Below are the code and all the weights of a small trained network. Each question names an input and a target symbol and asks about switching units off, where a switched-off unit gives its printed mean instead of its output.

import numpy as np


def w(rows, s, z=0):
    codes = np.array(rows[::2]) - 128.0
    scale = np.full(codes.shape[1], s)
    scale[-1] = z or s
    return codes * scale


def f(y):
    return np.maximum(y, 0)


def softmax(a):
    e = np.exp(a - a.max(-1, keepdims=True))
    return e / e.sum(-1, keepdims=True)


def log_softmax(a):
    a = a - a.max(-1, keepdims=True)
    return a - np.log(np.exp(a).sum(-1, keepdims=True))


def net(x, mask):
    ids = ['ΓΠΣΦαβδεζηθλμξτψ'.index(c) for c in x.split()]
    T = len(ids)
    res = E[ids] + P[:T]
    r = res
    for j in range(2):
        rows = slice(2 * j, 2 * j + 2)
        q, k, v = (r @ M[0][rows].T for M in (Q, K, V))
        z = softmax(np.where(np.tri(T) > 0, q @ k.T / 2**0.5, -1e9)) @ v
        o = O[0][rows]
        res = res + np.where(mask[j], z, o[:, -1]) @ o[:, :-1]
    y = f(res @ A[0][:, :-1].T + A[0][:, -1])
    res = res + np.where(mask[2:6], y, B[0][:, -1]) @ B[0][:, :-1]
    return log_softmax(res[-1] @ U[:, :-1].T + U[:, -1])


Q, K, V, O, A, B = {}, {}, {}, {}, {}, {}
E = w([
[224,56,108,131],'Γ',
[135,17,101,67],'Π',
[92,206,205,166],'Σ',
[200,161,207,215],'Φ',
[208,188,153,190],'α',
[45,76,191,105],'β',
[150,44,175,140],'δ',
[152,132,116,147],'ε',
[137,131,118,111],'ζ',
[101,154,187,164],'η',
[111,96,217,161],'θ',
[199,158,106,109],'λ',
[102,128,134,78],'μ',
[144,85,125,117],'ξ',
[154,255,202,188],'τ',
[87,95,178,81],'ψ',
],0.0095)
P = w([
[182,63,190,117],'0',
[85,91,93,251],'1',
[97,138,110,87],'2',
[80,98,78,251],'3',
[90,142,100,80],'4',
[78,119,90,255],'5',
],0.011)
Q[0] = w([
[182,198,124,97],'h0',
[137,91,72,255],'h0',
[116,121,83,190],'h1',
[176,122,177,95],'h1',
],0.027)
K[0] = w([
[148,243,57,142],'h0',
[253,66,236,175],'h0',
[172,96,181,138],'h1',
[96,143,41,154],'h1',
],0.02)
V[0] = w([
[239,229,84,129],'h0',
[179,25,13,113],'h0',
[145,190,137,22],'h1',
[203,90,132,254],'h1',
],0.019)
O[0] = w([
[174,142,2,137,134],'h0',
[56,224,121,80,75],'h0',
[72,49,57,132,85],'h1',
[193,198,117,139,247],'h1',
],0.017,0.015)
A[0] = w([
[163,142,172,86,190],'n0',
[171,132,139,82,2],'n1',
[101,118,80,195,98],'n2',
[171,105,145,7,121],'n3',
],0.021,0.0094)
B[0] = w([
[141,72,78,61,254],'n0',
[78,178,248,147,178],'n1',
[38,119,134,108,189],'n2',
[79,174,98,251,155],'n3',
],0.018,0.025)
U = w([
[80,215,242,148,175],'Γ',
[64,159,86,99,47],'Π',
[234,61,104,128,153],'Σ',
[226,105,163,32,41],'Φ',
[252,175,127,138,141],'α',
[90,86,233,116,105],'β',
[88,152,206,37,83],'δ',
[190,164,50,36,87],'ε',
[189,128,37,110,254],'ζ',
[188,89,86,22,123],'η',
[138,86,212,39,54],'θ',
[175,215,51,232,128],'λ',
[76,141,211,172,188],'μ',
[130,139,117,57,218],'ξ',
[178,101,220,255,161],'τ',
[106,66,72,177,120],'ψ',
],0.0062,0.0068)

Each question gives the input, a string of symbols that net reads in full, and the target symbol t.
The units are the heads (2 rows each of Q, K, V and O) and the neurons (one row each of A and B). Each row of codes is followed by its name. A weight is (code - 128) times the scale printed after its matrix; where a second scale follows, it is the last column's (O, A, B and U).
mask holds one flag per unit, heads first, then neurons. A switched-off unit (its flag False) gives its mean, the last column of its rows in O or B, instead of its output. The means were averaged over made-up inputs and are rounded, as every weight is.
A unit's drop is (log p(t) with every unit on - log p(t) with that unit switched off) / (log p(t) with every unit on - log p(t) with every unit switched off).
The circuit of an input: a set's keep is (log p(t) with only the set's units on - log p(t) with every unit switched off) / (log p(t) with every unit on - log p(t) with every unit switched off). Starting from all 6 units, units are removed one at a time, each time the one whose removal leaves the highest keep (on an exact tie, the one counted first), for as long as the keep stays at least 0.8.
circuit, biggest first: the units of the circuit, biggest drop first
top k neurons: the k neurons with the biggest drops, biggest first
heads that matter: for each layer, one digit per head in row order, 1 if its drop is at least 0.15 and else 0, layers parted by /
input ζ α Σ τ, target Γ: heads that matter -> 11
input α α η δ Φ, target Φ: heads that matter -> 01
input η Σ τ β, target Σ: circuit, biggest first -> [n1, h0, n2]
input Φ λ ψ τ ε Σ, target α: circuit, biggest first -> [h1, n2]
input λ η Φ ξ, target Π: circuit, biggest first -> [h1, n2, h0]
input μ Φ λ, target λ: top 2 neurons -> [n0, n1]
input τ λ Π ε, target ψ: top 3 neurons -> [n2, n1, n0]
input μ Γ ψ ξ, target μ: circuit, biggest first -> [h1, n0]
input β τ τ η, target θ: circuit, biggest first -> [h0, n0]
input Γ Φ τ τ Γ Φ, target ε: top neuron -> [n1]
input η τ β Φ θ λ, target Σ: circuit, biggest first -> [h0, n1, n2]
input τ τ τ β θ α, target ψ: circuit, biggest first -> [n2, h0]
input λ Φ ξ α τ θ, target Π: top 3 neurons -> [n2, n1, n0]
input τ δ Σ, target Σ: heads that matter -> 10
input ψ β δ τ, target β: circuit, biggest first -> [h1, h0]
input α θ Γ θ, target λ: circuit, biggest first -> [n0, h0]
input β α ζ Φ, target θ: heads that matter -> 11
input Σ Π ψ α θ Φ, target τ: circuit, biggest first -> [h0]
input λ Φ Σ τ τ δ, target Π: top 3 neurons -> [n2, n1, n0]
input Π λ τ ζ α τ, target δ: top 2 neurons -> [n0, n3]
input λ τ Γ Γ Π, target Π: top 2 neurons -> [n3, n0]
input δ ε λ Γ α Γ, target η: heads that matter -> 10
input Φ Σ λ α ψ Π, target α: top 2 neurons -> [n2, n1]
input Γ Π α, target α: circuit, biggest first -> [h0, h1, n2, n1]
input α η δ, target δ: circuit, biggest first -> [n0, n1, h1]
input β τ Π θ δ, target δ: top 3 neurons -> [n0, n3, n1]
input τ β τ Φ λ, target λ: heads that matter -> 10
